Below is a small trained network, with its code and all its weights. Each question gives an input and a class and asks what happens when units are switched off, that is, made to give their printed mean instead of their output.

import numpy as np


def w(rows, s, z=0):
    codes = np.array(rows[::2]) - 128.0
    scale = np.full(codes.shape[1], s)
    scale[-1] = z or s
    return codes * scale


def f(y):
    return np.maximum(y, 0)


def log_softmax(a):
    a = a - a.max(-1, keepdims=True)
    return a - np.log(np.exp(a).sum(-1, keepdims=True))


def net(x, mask):
    res = np.array(x, float).reshape(1, 7) / 4 @ E
    y = f(res @ A[0][:, :-1].T + A[0][:, -1])
    res = res + np.where(mask, y, B[0][:, -1]) @ B[0][:, :-1]
    return log_softmax(res[-1] @ U[:, :-1].T + U[:, -1])


A, B = {}, {}
E = w([
[103,2,223,1,173,38],'x0',
[35,34,23,147,254,252],'x1',
[126,146,137,123,149,131],'x2',
[123,117,120,131,111,130],'x3',
[37,197,27,165,159,16],'x4',
[122,130,144,152,129,126],'x5',
[122,103,145,174,92,119],'x6',
],0.0071)
A[0] = w([
[230,164,219,92,71,160,128],'N0',
[131,31,199,70,168,158,111],'N1',
[128,92,141,110,119,142,101],'N2',
[126,220,99,164,67,130,254],'N3',
[84,113,126,126,164,45,126],'N4',
[126,125,183,104,77,66,155],'N5',
[172,130,141,120,112,127,128],'N6',
[130,47,165,96,166,68,183],'N7',
[183,198,118,127,107,34,92],'N8',
[181,146,148,146,167,253,147],'N9',
],0.012,0.0049)
B[0] = w([
[82,116,53,184,236,191,234],'N0',
[17,162,186,147,96,95,242],'N1',
[88,160,120,141,104,125,156],'N2',
[71,246,111,155,108,154,247],'N3',
[193,112,108,124,179,113,188],'N4',
[182,118,110,73,183,72,203],'N5',
[110,139,129,140,167,141,159],'N6',
[62,118,176,116,189,47,228],'N7',
[101,160,191,60,67,113,212],'N8',
[133,85,122,149,43,216,218],'N9',
],0.014,0.012)
U = w([
[94,177,37,180,193,191,253],'0',
[15,187,200,119,74,111,115],'1',
[62,91,128,139,254,106,164],'2',
[167,144,158,37,188,46,24],'3',
[112,103,146,178,44,213,1],'4',
],0.008,0.0033)

Each question gives the input, the list of numbers given to net, and the class t.
The units are the neurons (one row each of A and B). Each row of codes is followed by its name. A weight is (code - 128) times the scale printed after its matrix; where a second scale follows, it is the last column's (A, B and U).
mask holds one flag per neuron, in row order. A switched-off neuron (its flag False) gives its mean, the last column of its row in B, instead of its output. The means were averaged over made-up inputs and are rounded, as every weight is.
A unit's drop is (log p(t) with every unit on - log p(t) with that unit switched off) / (log p(t) with every unit on - log p(t) with every unit switched off).
The circuit of an input: a set's keep is (log p(t) with only the set's units on - log p(t) with every unit switched off) / (log p(t) with every unit on - log p(t) with every unit switched off). Starting from all 10 units, units are removed one at a time, each time the one whose removal leaves the highest keep (on an exact tie, the one counted first), for as long as the keep stays at least 0.8.
units of the circuit, in order: the units of the circuit, biggest drop first
most important unit: the unit with the biggest drop
top k neurons: the k neurons with the biggest drops, biggest first
drop when u is switched off: that unit's drop, to one decimal
input [2,8,8,2,-8,5,4], class 1: units of the circuit, in order => [N1]
input [1,-7,-7,2,-8,-2,-3], class 2: top 3 neurons => [N0 N5 N3]
input [6,0,3,-7,-2,5,-4], class 2: top 2 neurons => [N3 N8]
input [1,-5,2,6,1,3,-3], class 3: top 4 neurons => [N5 N1 N8 N9]
input [1,5,8,8,-3,-7,1], class 1: top 2 neurons => [N1 N0]
input [-1,-7,-2,-8,0,0,7], class 0: top 2 neurons => [N0 N1]
input [1,-6,7,3,-3,-6,1], class 2: units of the circuit, in order => [N0 N5]
input [2,-5,-2,-5,4,-5,0], class 3: units of the circuit, in order => [N5 N1]
input [5,1,2,3,3,-4,6], class 2: top 2 neurons => [N8 N7]
input [0,1,3,6,-3,-8,7], class 4: units of the circuit, in order => [N7 N3 N5]
input [-7,2,7,-5,-3,-8,1], class 4: top 2 neurons => [N9 N0]
input [3,0,2,-1,-6,-6,1], class 2: top 3 neurons => [N0 N3 N8]
input [0,-3,3,-4,-3,-5,-5], class 0: top 2 neurons => [N0 N7]
input [1,-6,-2,-3,3,-6,6], class 3: units of the circuit, in order => [N5]
input [8,-1,-7,4,-8,8,2], class 2: top 2 neurons => [N0 N5]
input [-2,-1,-3,3,-1,-2,-1], class 0: top 3 neurons => [N1 N8 N7]
input [1,0,1,-8,-8,0,-1], class 2: top 3 neurons => [N0 N3 N1]
input [-2,-5,1,7,-1,6,2], class 0: top 2 neurons => [N0 N1]
input [1,-3,6,-5,3,7,-5], class 3: top 2 neurons => [N1 N9]
input [-8,6,-1,0,-7,-7,6], class 4: most important unit => N9
input [2,-6,-8,2,5,7,8], class 3: top 2 neurons => [N5 N1]
input [-5,7,5,-4,-5,-1,1], class 4: drop when N2 is switched off => 0.0
input [2,-8,-4,-7,7,2,3], class 3: drop when N5 is switched off => 0.7
input [8,8,4,-4,-8,-1,-3], class 1: drop when N1 is switched off => 0.2
input [-5,-5,-8,4,0,3,8], class 0: drop when N1 is switched off => 0.7
